[[ 51.2 -42.7 -31.6]
 [-44.8  37.3  27.6]
 [-23.9  20.0  14.9]]
->
[[-44.8  37.3  27.6]
 [-23.9  20.0  14.9]]

[[ 26.6  -1.5   1.8 -12.1  14.8]
 [ 10.7  -9.7  10.3 -31.3  45.4]
 [  5.2  27.9  -3.3 -10.9 -33.2]
 [-55.8   0.7  -6.4  -3.6   2.7]
 [ 12.3 -15.2   7.4   6.6  16.6]]
->
[[10.7 -9.7 10.3]
 [ 5.2 27.9 -3.3]]

[[  7.7  16.3  32.2]
 [  5.1   8.2  14.9]
 [  3.1   7.3  14.8]
 [ 13.3  27.4  53.1]
 [ -5.4 -14.9  -4.8]]
->
[[ 5.1  8.2 14.9]
 [ 3.1  7.3 14.8]]

[[ 29.3 -36.1 -55.4 -47.1 -16.9]
 [ 23.4 -14.9 -39.4 -28.2  -3.2]
 [ 28.5 -23.0 -61.7 -28.8   5.3]]
->
[[ 23.4 -14.9 -39.4]
 [ 28.5 -23.0 -61.7]]

[[-27.6  -2.2   4.4]
 [ 50.8   8.3   6.4]
 [ 13.0   4.1 -14.1]
 [-30.6  13.0  -1.4]]
->
[[ 50.8   8.3   6.4]
 [ 13.0   4.1 -14.1]]

[[ 34.6  15.8 -25.6]
 [ 20.3 -49.6  28.7]
 [-33.9  43.5  25.6]]
->
[[ 20.3 -49.6  28.7]
 [-33.9  43.5  25.6]]

[[ 41.7  24.1   8.0]
 [  5.7  15.9  36.4]
 [-18.3  -5.3  35.7]
 [  0.8 -33.4  49.6]
 [-14.0  18.1 -29.9]]
->
[[  5.7  15.9  36.4]
 [-18.3  -5.3  35.7]]
---
[[ 13.9  36.1 -32.5]
 [ 41.5  47.2 -27.3]
 [ 25.9 -43.1 -36.4]
 [-39.0 -38.6  30.7]]
->
[-32.5  47.2  25.9]

[[-31.6  46.4 -26.8 -26.8  55.1]
 [-38.2 -10.6  25.7  25.7  60.5]]
->
[55.1 25.7]

[[-24.2  34.9]
 [-18.9  30.7]
 [-47.2 -39.9]]
->
[ 34.9 -18.9]

[[-17.1 -20.8  36.4   0.7]
 [ 15.4 -17.7 -19.2  11.9]
 [-16.1  20.5  -8.3   1.9]
 [ 26.4 -18.5   7.6 -52.5]
 [ -1.3 -13.6  22.9  -1.2]]
->
[  0.7 -19.2  20.5  26.4]

[[ 55.8 -58.1]
 [-41.4  59.8]]
->
[-58.1 -41.4]

[[ 25.4  25.5  34.2   8.2  -9.5]
 [ -7.1   9.8  33.3 -23.3 -14.1]
 [ -7.3  -1.1 -45.7  11.7   8.4]
 [ -9.7  13.1 -25.1   8.9  -6.4]
 [ -7.8  14.7   9.7 -17.4  13.2]]
->
[ -9.5 -23.3 -45.7  13.1  -7.8]

[[ 56.0 -56.0  32.4]
 [ 11.3 -20.7  40.4]]
->
[ 32.4 -20.7]

[[-43.6  17.1]
 [ 60.3 -17.6]
 [  1.7 -61.7]]
->
[17.1 60.3]
